Below are the code and all the weights of a small trained network. Each question names an input and a target symbol and asks about switching units off, where a switched-off unit gives its printed mean instead of its output.

import numpy as np


def w(rows, s, z=0):
    codes = np.array(rows[::2]) - 128.0
    scale = np.full(codes.shape[1], s)
    scale[-1] = z or s
    return codes * scale


def f(y):
    return y / 2 * (1 + np.tanh(0.7978845608 * (y + 0.044715 * y**3)))


def softmax(a):
    e = np.exp(a - a.max(-1, keepdims=True))
    return e / e.sum(-1, keepdims=True)


def log_softmax(a):
    a = a - a.max(-1, keepdims=True)
    return a - np.log(np.exp(a).sum(-1, keepdims=True))


def net(x, mask):
    ids = ['αβγδηθμξπσ'.index(c) for c in x.split()]
    T = len(ids)
    res = E[ids] + P[:T]
    r = res
    for j in range(2):
        rows = slice(3 * j, 3 * j + 3)
        q, k, v = (r @ M[0][rows].T for M in (Q, K, V))
        z = softmax(np.where(np.tri(T) > 0, q @ k.T / 3**0.5, -1e9)) @ v
        o = O[0][rows]
        res = res + np.where(mask[j], z, o[:, -1]) @ o[:, :-1]
    y = f(res @ A[0][:, :-1].T + A[0][:, -1])
    res = res + np.where(mask[2:14], y, B[0][:, -1]) @ B[0][:, :-1]
    return log_softmax(res[-1] @ U[:, :-1].T + U[:, -1])


Q, K, V, O, A, B = {}, {}, {}, {}, {}, {}
E = w([
[145,130,95,174,70],'α',
[180,135,47,182,50],'β',
[115,103,138,187,51],'γ',
[180,22,75,187,91],'δ',
[118,125,212,132,97],'η',
[162,175,68,95,171],'θ',
[129,187,157,178,197],'μ',
[93,91,1,236,190],'ξ',
[185,186,190,126,78],'π',
[59,179,105,96,58],'σ',
],0.013)
P = w([
[117,106,102,168,253],'0',
[124,138,117,159,196],'1',
[129,154,123,153,162],'2',
[129,151,129,131,118],'3',
[117,154,145,110,104],'4',
[117,144,149,84,81],'5',
],0.0055)
Q[0] = w([
[187,161,145,105,4],'head 0',
[79,25,104,89,93],'head 0',
[109,192,154,114,78],'head 0',
[135,90,98,102,152],'head 1',
[137,152,75,54,112],'head 1',
[210,108,128,99,96],'head 1',
],0.038)
K[0] = w([
[111,130,168,86,17],'head 0',
[149,38,144,254,44],'head 0',
[129,204,128,135,66],'head 0',
[153,134,86,138,181],'head 1',
[112,216,82,65,134],'head 1',
[194,130,97,75,89],'head 1',
],0.031)
V[0] = w([
[157,151,234,165,163],'head 0',
[1,115,178,129,152],'head 0',
[114,50,163,207,120],'head 0',
[154,229,73,160,170],'head 1',
[123,112,152,102,139],'head 1',
[132,139,121,131,131],'head 1',
],0.013)
O[0] = w([
[91,89,247,143,12,154],'head 0',
[112,213,132,242,98,69],'head 0',
[41,52,85,199,124,31],'head 0',
[83,111,255,88,189,253],'head 1',
[171,165,106,129,112,85],'head 1',
[124,124,144,124,135,143],'head 1',
],0.0073,0.0041)
A[0] = w([
[155,99,66,151,65,56],'neuron 0',
[75,89,97,255,96,114],'neuron 1',
[109,116,126,114,116,119],'neuron 2',
[130,84,115,181,202,101],'neuron 3',
[217,184,126,220,169,143],'neuron 4',
[236,206,122,248,99,138],'neuron 5',
[36,235,58,85,111,113],'neuron 6',
[242,22,74,107,117,3],'neuron 7',
[130,64,130,87,16,122],'neuron 8',
[161,94,146,128,114,123],'neuron 9',
[55,75,156,168,164,168],'neuron 10',
[123,172,189,126,84,45],'neuron 11',
],0.0091,0.0041)
B[0] = w([
[164,128,192,124,109,139],'neuron 0',
[119,252,148,168,141,217],'neuron 1',
[134,126,132,137,138,124],'neuron 2',
[157,94,86,101,82,175],'neuron 3',
[108,86,118,79,95,188],'neuron 4',
[124,140,120,79,44,229],'neuron 5',
[51,81,175,177,196,212],'neuron 6',
[19,101,105,180,65,152],'neuron 7',
[161,103,168,147,171,254],'neuron 8',
[116,115,133,148,142,158],'neuron 9',
[198,95,124,127,140,190],'neuron 10',
[117,49,85,159,142,244],'neuron 11',
],0.015,0.0048)
U = w([
[122,71,101,124,90,109],'α',
[134,115,145,139,80,100],'β',
[138,193,174,179,66,96],'γ',
[114,82,112,197,40,104],'δ',
[123,117,133,66,2,188],'η',
[153,173,158,42,165,130],'θ',
[185,14,238,162,76,182],'μ',
[170,114,49,158,141,250],'ξ',
[127,125,143,142,79,87],'π',
[10,126,171,131,129,118],'σ',
],0.0045,0.0027)

Each question gives the input, a string of symbols that net reads in full, and the target symbol t.
The units are the heads (3 rows each of Q, K, V and O) and the neurons (one row each of A and B). Each row of codes is followed by its name. A weight is (code - 128) times the scale printed after its matrix; where a second scale follows, it is the last column's (O, A, B and U).
mask holds one flag per unit, heads first, then neurons. A switched-off unit (its flag False) gives its mean, the last column of its rows in O or B, instead of its output. The means were averaged over made-up inputs and are rounded, as every weight is.
A unit's drop is (log p(t) with every unit on - log p(t) with that unit switched off) / (log p(t) with every unit on - log p(t) with every unit switched off).
The circuit of an input: a set's keep is (log p(t) with only the set's units on - log p(t) with every unit switched off) / (log p(t) with every unit on - log p(t) with every unit switched off). Starting from the 12 units with the biggest drops (on a tie, the unit counted first), units are removed one at a time, each time the one whose removal leaves the highest keep (on an exact tie, the one counted first), for as long as the keep stays at least 0.8.
circuit, biggest first: the units of the circuit, biggest drop first
which heads matter: for each layer, one digit per head in row order, 1 if its drop is at least 0.15 and else 0, layers parted by /
drop when u is switched off: that unit's drop, to one decimal
input ξ η α, target γ: which heads matter	10
input σ σ σ μ η, target η: which heads matter	11
input η σ μ σ π π, target η: circuit, biggest first	(head 0; neuron 5; neuron 4; head 1)
input θ η θ, target θ: circuit, biggest first	(head 0; head 1; neuron 11)
input θ σ π, target η: circuit, biggest first	(head 0; neuron 5; neuron 4)
input σ σ η, target η: circuit, biggest first	(head 0; neuron 5; head 1; neuron 4)
input π β μ, target μ: circuit, biggest first	(head 1; head 0; neuron 10)
input σ σ δ α, target η: circuit, biggest first	(head 0; neuron 5; neuron 4)
input η π μ, target η: circuit, biggest first	(head 1; neuron 5; neuron 4)
input π σ μ β μ, target μ: circuit, biggest first	(head 0; head 1; neuron 10)
input μ θ μ π σ, target σ: drop when neuron 5 is switched off	0.0
input μ η π α, target μ: drop when neuron 8 is switched off	0.4
input ξ π η μ, target η: drop when neuron 8 is switched off	0.1
input α γ γ σ β, target η: drop when head 0 is switched off	0.7
